Below are the code and all the weights of a small trained network. Each question names an input and a class and asks about switching units off, where a switched-off unit gives its printed mean instead of its output.

import numpy as np


def w(rows, s, z=0):
    codes = np.array(rows[::2]) - 128.0
    scale = np.full(codes.shape[1], s)
    scale[-1] = z or s
    return codes * scale


def f(y):
    return np.maximum(y, 0)


def log_softmax(a):
    a = a - a.max(-1, keepdims=True)
    return a - np.log(np.exp(a).sum(-1, keepdims=True))


def net(x, mask):
    res = np.array(x, float).reshape(1, 8) / 4 @ E
    y = f(res @ A[0][:, :-1].T + A[0][:, -1])
    res = res + np.where(mask, y, B[0][:, -1]) @ B[0][:, :-1]
    return log_softmax(res[-1] @ U[:, :-1].T + U[:, -1])


A, B = {}, {}
E = w([
[122,127,131,130,127],'x0',
[136,218,163,130,169],'x1',
[78,157,1,160,154],'x2',
[134,129,124,126,129],'x3',
[120,126,131,128,130],'x4',
[128,128,128,128,128],'x5',
[188,93,178,189,218],'x6',
[128,128,129,130,127],'x7',
],0.02)
A[0] = w([
[134,40,60,128,58,217],'neuron 0',
[110,177,133,34,21,191],'neuron 1',
[151,19,94,96,128,248],'neuron 2',
[75,178,53,111,89,135],'neuron 3',
[144,118,97,204,172,82],'neuron 4',
[129,253,165,140,146,152],'neuron 5',
[100,131,41,196,194,65],'neuron 6',
],0.015,0.011)
B[0] = w([
[48,93,105,131,107,227],'neuron 0',
[86,185,132,69,79,251],'neuron 1',
[121,79,154,163,30,214],'neuron 2',
[192,120,51,216,177,229],'neuron 3',
[114,124,192,69,97,172],'neuron 4',
[188,150,109,95,247,202],'neuron 5',
[79,178,108,61,77,197],'neuron 6',
],0.016,0.028)
U = w([
[76,131,132,71,39,208],'0',
[119,250,148,42,142,217],'1',
[168,47,199,234,82,165],'2',
[214,120,224,146,183,66],'3',
[83,115,66,240,101,3],'4',
[178,189,53,199,167,70],'5',
],0.014,0.0055)

Each question gives the input, the list of numbers given to net, and the class t.
The units are the neurons (one row each of A and B). Each row of codes is followed by its name. A weight is (code - 128) times the scale printed after its matrix; where a second scale follows, it is the last column's (A, B and U).
mask holds one flag per neuron, in row order. A switched-off neuron (its flag False) gives its mean, the last column of its row in B, instead of its output. The means were averaged over made-up inputs and are rounded, as every weight is.
A unit's drop is (log p(t) with every unit on - log p(t) with that unit switched off) / (log p(t) with every unit on - log p(t) with every unit switched off).
The circuit of an input: a set's keep is (log p(t) with only the set's units on - log p(t) with every unit switched off) / (log p(t) with every unit on - log p(t) with every unit switched off). Starting from all 7 units, units are removed one at a time, each time the one whose removal leaves the highest keep (on an exact tie, the one counted first), for as long as the keep stays at least 0.8.
circuit, biggest first: the units of the circuit, biggest drop first
most important unit: the unit with the biggest drop
k most important neurons: the k neurons with the biggest drops, biggest first
drop when u is switched off: that unit's drop, to one decimal
input [1,1,4,4,-7,3,0,-3], class 5: most important unit => neuron 1
input [-4,7,1,3,-8,-4,-8,6], class 5: 2 most important neurons => [neuron 3; neuron 6]
input [-6,7,-1,2,-2,5,1,8], class 3: 3 most important neurons => [neuron 1; neuron 6; neuron 3]
input [2,0,7,-5,-2,6,-1,-8], class 4: 2 most important neurons => [neuron 3; neuron 5]
input [1,-4,7,-3,6,-8,1,5], class 0: 3 most important neurons => [neuron 6; neuron 4; neuron 5]
input [0,-2,4,5,7,-7,0,-7], class 4: 2 most important neurons => [neuron 1; neuron 3]
input [-8,1,-3,0,-3,2,-2,6], class 1: 2 most important neurons => [neuron 2; neuron 0]
input [2,-4,7,6,-2,8,1,6], class 0: 2 most important neurons => [neuron 6; neuron 4]
input [0,5,1,-7,1,7,-5,8], class 5: 3 most important neurons => [neuron 3; neuron 6; neuron 4]
input [-8,2,0,-2,-2,5,8,-3], class 3: 2 most important neurons => [neuron 1; neuron 0]
input [0,-5,4,4,6,2,0,7], class 4: 2 most important neurons => [neuron 1; neuron 3]
input [6,1,-5,-3,-5,-6,1,8], class 3: 4 most important neurons => [neuron 1; neuron 6; neuron 0; neuron 2]
input [8,-4,2,1,-7,-3,-6,-5], class 4: drop when neuron 3 is switched off => 1.6
input [-7,3,3,-4,-4,-3,-3,-6], class 5: drop when neuron 3 is switched off => 0.6
input [-1,2,8,6,-1,-1,-5,0], class 5: circuit, biggest first => [neuron 3]
input [-1,-7,5,1,-1,6,3,-3], class 0: drop when neuron 2 is switched off => 0.0
input [5,4,-2,-2,-3,-6,8,2], class 3: drop when neuron 1 is switched off => 0.8
input [7,1,-7,8,-1,-8,5,7], class 3: 2 most important neurons => [neuron 0; neuron 2]
